Here is a tiny trained network, its code and every weight. The questions are about switching its units off for an input and a class, where a switched-off unit gives its printed mean instead of its output.

import numpy as np


def w(rows, s, z=0):
    codes = np.array(rows[::2]) - 128.0
    scale = np.full(codes.shape[1], s)
    scale[-1] = z or s
    return codes * scale


def f(y):
    return y / 2 * (1 + np.tanh(0.7978845608 * (y + 0.044715 * y**3)))


def log_softmax(a):
    a = a - a.max(-1, keepdims=True)
    return a - np.log(np.exp(a).sum(-1, keepdims=True))


def net(x, mask):
    res = np.array(x, float).reshape(1, 5) / 4 @ E
    y = f(res @ A[0][:, :-1].T + A[0][:, -1])
    res = res + np.where(mask, y, B[0][:, -1]) @ B[0][:, :-1]
    return log_softmax(res[-1] @ U[:, :-1].T + U[:, -1])


A, B = {}, {}
E = w([
[124,138,152,2,63,67],'x0',
[125,209,98,37,194,193],'x1',
[90,198,231,130,221,105],'x2',
[70,222,96,170,43,90],'x3',
[198,185,181,87,50,179],'x4',
],0.0092)
A[0] = w([
[107,112,153,125,158,143,100],'neuron 0',
[67,126,101,177,91,132,213],'neuron 1',
[168,68,105,105,131,182,133],'neuron 2',
[168,89,139,181,151,100,199],'neuron 3',
[87,136,150,203,137,63,144],'neuron 4',
[52,135,123,135,185,59,218],'neuron 5',
[119,129,170,93,150,165,133],'neuron 6',
[159,140,206,99,163,156,170],'neuron 7',
[192,66,144,108,59,105,201],'neuron 8',
[80,116,128,175,184,70,155],'neuron 9',
[185,143,77,151,152,213,186],'neuron 10',
[91,127,118,193,153,115,188],'neuron 11',
[107,124,142,140,131,94,99],'neuron 12',
[104,102,123,125,154,68,175],'neuron 13',
[165,164,175,99,105,150,154],'neuron 14',
[139,163,158,131,173,168,226],'neuron 15',
[197,55,70,230,130,193,254],'neuron 16',
[118,153,128,109,4,48,164],'neuron 17',
[103,120,96,58,200,161,164],'neuron 18',
[40,145,145,136,206,131,173],'neuron 19',
[164,42,153,110,115,112,167],'neuron 20',
[103,195,92,221,192,124,206],'neuron 21',
[224,153,129,73,186,127,207],'neuron 22',
[108,143,205,85,147,195,154],'neuron 23',
[101,145,137,108,192,125,126],'neuron 24',
[202,159,208,118,124,132,162],'neuron 25',
[77,119,98,115,133,30,204],'neuron 26',
[105,162,73,81,115,88,213],'neuron 27',
[214,133,179,132,115,191,216],'neuron 28',
[147,132,92,31,169,151,181],'neuron 29',
],0.012,0.0049)
B[0] = w([
[115,149,141,139,152,117,143],'neuron 0',
[152,201,126,157,56,166,192],'neuron 1',
[173,66,52,121,147,119,177],'neuron 2',
[107,87,106,223,121,87,185],'neuron 3',
[110,107,159,184,63,156,195],'neuron 4',
[61,66,255,152,129,220,196],'neuron 5',
[105,131,102,99,166,87,168],'neuron 6',
[29,111,113,98,128,82,203],'neuron 7',
[206,102,139,93,94,66,208],'neuron 8',
[102,109,184,181,105,170,190],'neuron 9',
[143,195,8,118,162,149,194],'neuron 10',
[87,129,128,236,95,143,185],'neuron 11',
[106,118,130,159,104,146,139],'neuron 12',
[116,76,181,128,124,144,166],'neuron 13',
[85,175,117,53,117,55,189],'neuron 14',
[41,205,109,160,197,107,195],'neuron 15',
[181,124,43,201,106,103,247],'neuron 16',
[172,200,193,76,77,124,240],'neuron 17',
[159,71,141,84,218,197,196],'neuron 18',
[105,107,182,167,173,149,194],'neuron 19',
[167,22,85,126,104,50,185],'neuron 20',
[78,203,125,216,128,215,212],'neuron 21',
[93,107,58,40,206,107,209],'neuron 22',
[89,139,110,100,158,46,200],'neuron 23',
[110,109,150,149,209,156,169],'neuron 24',
[48,180,54,91,90,23,200],'neuron 25',
[134,70,222,123,80,168,190],'neuron 26',
[161,163,210,83,117,166,189],'neuron 27',
[133,108,19,107,132,67,209],'neuron 28',
[148,90,107,17,179,160,209],'neuron 29',
],0.0079,0.014)
U = w([
[89,130,147,148,248,142,124],'0',
[48,163,112,93,127,48,177],'1',
[107,91,167,100,116,148,85],'2',
[74,139,191,206,102,149,86],'3',
[186,97,108,172,99,60,179],'4',
[186,210,181,92,47,108,189],'5',
[184,130,90,85,161,138,4],'6',
[130,180,78,206,131,155,196],'7',
],0.014,0.0023)

Each question gives the input, the list of numbers given to net, and the class t.
The units are the neurons (one row each of A and B). Each row of codes is followed by its name. A weight is (code - 128) times the scale printed after its matrix; where a second scale follows, it is the last column's (A, B and U).
mask holds one flag per neuron, in row order. A switched-off neuron (its flag False) gives its mean, the last column of its row in B, instead of its output. The means were averaged over made-up inputs and are rounded, as every weight is.
A unit's drop is (log p(t) with every unit on - log p(t) with that unit switched off) / (log p(t) with every unit on - log p(t) with every unit switched off).
The circuit of an input: a set's keep is (log p(t) with only the set's units on - log p(t) with every unit switched off) / (log p(t) with every unit on - log p(t) with every unit switched off). Starting from the 12 units with the biggest drops (on a tie, the unit counted first), units are removed one at a time, each time the one whose removal leaves the highest keep (on an exact tie, the one counted first), for as long as the keep stays at least 0.8.
circuit, biggest first: the units of the circuit, biggest drop first
k most important neurons: the k neurons with the biggest drops, biggest first
drop when u is switched off: that unit's drop, to one decimal
input [8,2,-5,-5,4], class 6: circuit, biggest first : [neuron 29]
input [-5,8,-6,0,-1], class 6: circuit, biggest first : [neuron 29; neuron 2]
input [-7,-1,6,-2,4], class 7: 2 most important neurons : [neuron 21; neuron 29]
input [4,1,-2,-7,2], class 6: 3 most important neurons : [neuron 29; neuron 2; neuron 18]
input [5,2,8,-7,1], class 1: 4 most important neurons : [neuron 25; neuron 7; neuron 23; neuron 14]
input [1,1,-7,-3,-2], class 4: 4 most important neurons : [neuron 16; neuron 20; neuron 22; neuron 8]
input [-5,-5,3,-8,7], class 1: 2 most important neurons : [neuron 25; neuron 7]
input [6,0,4,-7,-2], class 0: 3 most important neurons : [neuron 18; neuron 24; neuron 17]
input [-7,-2,-7,-5,-7], class 7: 3 most important neurons : [neuron 21; neuron 10; neuron 11]
input [2,-2,-3,-6,7], class 1: 3 most important neurons : [neuron 25; neuron 14; neuron 22]
input [8,-7,0,-4,1], class 5: 2 most important neurons : [neuron 17; neuron 16]
input [-3,0,-5,-3,5], class 4: drop when neuron 16 is switched off : 0.3
input [-6,7,0,-5,6], class 1: drop when neuron 7 is switched off : 0.2
input [-6,-2,0,-1,-2], class 7: drop when neuron 16 is switched off : 0.8
input [1,-5,2,6,1], class 5: circuit, biggest first : [neuron 17]
